Here is a tiny trained network, its code and every weight. The questions are about switching its units off for an input and a class, where a switched-off unit gives its printed mean instead of its output.

import numpy as np


def w(rows, s, z=0):
    codes = np.array(rows[::2]) - 128.0
    scale = np.full(codes.shape[1], s)
    scale[-1] = z or s
    return codes * scale


def norm(h):
    return h / np.sqrt((h * h).mean(-1, keepdims=True) + 1e-5)


def f(y):
    return y / 2 * (1 + np.tanh(0.7978845608 * (y + 0.044715 * y**3)))


def log_softmax(a):
    a = a - a.max(-1, keepdims=True)
    return a - np.log(np.exp(a).sum(-1, keepdims=True))


def net(x, mask):
    res = np.array(x, float).reshape(1, 7) / 4 @ E
    u = 0
    for l in range(3):
        y = f(norm(res) @ A[l][:, :-1].T + A[l][:, -1])
        res = res + np.where(mask[u : u + 9], y, B[l][:, -1]) @ B[l][:, :-1]
        u += 9
    return log_softmax(norm(res)[-1] @ U[:, :-1].T + U[:, -1])


A, B = {}, {}
E = w([
[127,134,129,131],'x0',
[151,100,39,31],'x1',
[129,131,128,129],'x2',
[12,114,101,131],'x3',
[116,181,158,100],'x4',
[92,177,2,186],'x5',
[132,114,121,136],'x6',
],0.0095)
A[0] = w([
[190,226,173,119,54],'0.n1',
[252,175,130,179,37],'0.n2',
[26,84,131,153,52],'0.n3',
[224,123,161,164,57],'0.n4',
[240,99,116,201,89],'0.n5',
[137,100,196,106,2],'0.n6',
[10,94,181,188,179],'0.n7',
[151,35,90,184,111],'0.n8',
[173,68,195,100,46],'0.n9',
],0.013,0.0049)
B[0] = w([
[109,195,42,141,178],'0.n1',
[54,226,129,69,191],'0.n2',
[70,223,246,13,181],'0.n3',
[92,205,196,101,178],'0.n4',
[57,208,103,80,185],'0.n5',
[50,106,129,206,151],'0.n6',
[183,235,73,119,255],'0.n7',
[90,93,68,161,157],'0.n8',
[44,102,119,157,184],'0.n9',
],0.012,0.0073)
A[1] = w([
[162,80,250,95,156],'1.n1',
[47,191,101,81,154],'1.n2',
[75,133,98,169,192],'1.n3',
[117,93,105,45,141],'1.n4',
[160,68,65,45,126],'1.n5',
[205,157,66,186,207],'1.n6',
[198,127,136,192,18],'1.n7',
[109,122,182,121,2],'1.n8',
[163,196,88,214,126],'1.n9',
],0.015,0.0066)
B[1] = w([
[72,71,149,184,139],'1.n1',
[129,160,71,94,254],'1.n2',
[58,124,87,120,171],'1.n3',
[149,207,143,143,152],'1.n4',
[157,197,122,229,153],'1.n5',
[46,104,113,198,163],'1.n6',
[173,127,138,8,123],'1.n7',
[14,72,91,168,124],'1.n8',
[92,73,103,203,172],'1.n9',
],0.013,0.017)
A[2] = w([
[86,110,129,67,129],'2.n1',
[190,173,169,93,32],'2.n2',
[139,100,204,45,11],'2.n3',
[159,170,120,4,200],'2.n4',
[156,98,68,107,126],'2.n5',
[48,54,136,107,178],'2.n6',
[149,112,165,24,31],'2.n7',
[153,74,153,128,71],'2.n8',
[45,168,66,117,254],'2.n9',
],0.014,0.0073)
B[2] = w([
[166,120,53,133,138],'2.n1',
[29,205,51,192,128],'2.n2',
[153,200,86,227,125],'2.n3',
[159,105,68,64,174],'2.n4',
[128,145,117,183,128],'2.n5',
[92,64,79,169,142],'2.n6',
[2,153,171,180,126],'2.n7',
[124,105,120,79,125],'2.n8',
[167,92,96,189,251],'2.n9',
],0.012,0.024)
U = w([
[142,209,118,89,114],'0',
[174,176,169,236,161],'1',
[153,104,94,195,122],'2',
[129,120,127,171,170],'3',
[132,130,127,181,131],'4',
[54,46,158,184,115],'5',
[159,129,122,168,121],'6',
[218,98,249,60,2],'7',
],0.012,0.0098)

Each question gives the input, the list of numbers given to net, and the class t.
The units are the neurons (one row each of A and B). Each row of codes is followed by its name. A weight is (code - 128) times the scale printed after its matrix; where a second scale follows, it is the last column's (A, B and U).
mask holds one flag per neuron, layer by layer. A switched-off neuron (its flag False) gives its mean, the last column of its row in B, instead of its output. The means were averaged over made-up inputs and are rounded, as every weight is.
A unit's drop is (log p(t) with every unit on - log p(t) with that unit switched off) / (log p(t) with every unit on - log p(t) with every unit switched off).
most important unit: the unit with the biggest drop
k most important neurons: the k neurons with the biggest drops, biggest first
top k neurons in layer l: the k neurons of layer l with the biggest drops, biggest first
drop of u: that unit's drop, to one decimal
input [0,5,8,-3,-7,-8,5], class 5: most important unit : 0.n7
input [-2,8,2,2,5,1,-8], class 1: top 4 neurons in layer 0 : (0.n3 0.n2 0.n5 0.n4)
input [-5,7,-6,5,-2,-6,-4], class 1: 2 most important neurons : (1.n5 1.n4)
input [-4,-2,-5,7,7,-4,4], class 0: 2 most important neurons : (0.n7 0.n3)
input [7,5,-4,1,-3,8,-2], class 5: 2 most important neurons : (1.n6 0.n3)
input [-4,2,-7,5,2,-7,4], class 5: 2 most important neurons : (0.n1 0.n5)
input [-4,-1,6,-8,-4,6,0], class 0: top 3 neurons in layer 0 : (0.n2 0.n5 0.n4)
input [-2,-7,-5,-8,6,-2,7], class 0: 2 most important neurons : (0.n2 0.n4)
input [-4,0,-5,7,-6,-2,5], class 0: 2 most important neurons : (0.n3 0.n7)
input [-6,5,1,-4,0,-7,4], class 5: 2 most important neurons : (0.n7 1.n1)
input [-1,5,7,6,-2,-8,4], class 5: top 2 neurons in layer 1 : (1.n1 1.n2)
input [7,-6,1,-7,-3,5,6], class 0: top 2 neurons in layer 0 : (0.n2 0.n5)
input [2,8,7,4,-6,3,-5], class 1: top 3 neurons in layer 1 : (1.n5 1.n4 1.n2)
input [2,8,8,3,3,6,-7], class 1: top 2 neurons in layer 1 : (1.n5 1.n4)
input [5,-5,2,-8,6,6,-1], class 0: top neuron in layer 2 : (2.n6)
input [-7,8,0,-2,-8,-7,6], class 1: 2 most important neurons : (1.n5 1.n4)
input [1,2,-1,-4,-4,8,3], class 5: top 2 neurons in layer 0 : (0.n3 0.n7)
input [-7,2,0,-2,4,8,-2], class 5: drop of 0.n3 : 0.2
input [3,-6,-4,-8,0,7,-5], class 0: drop of 0.n2 : 1.3
input [6,5,-5,-7,-2,-2,-6], class 0: drop of 0.n4 : 0.1
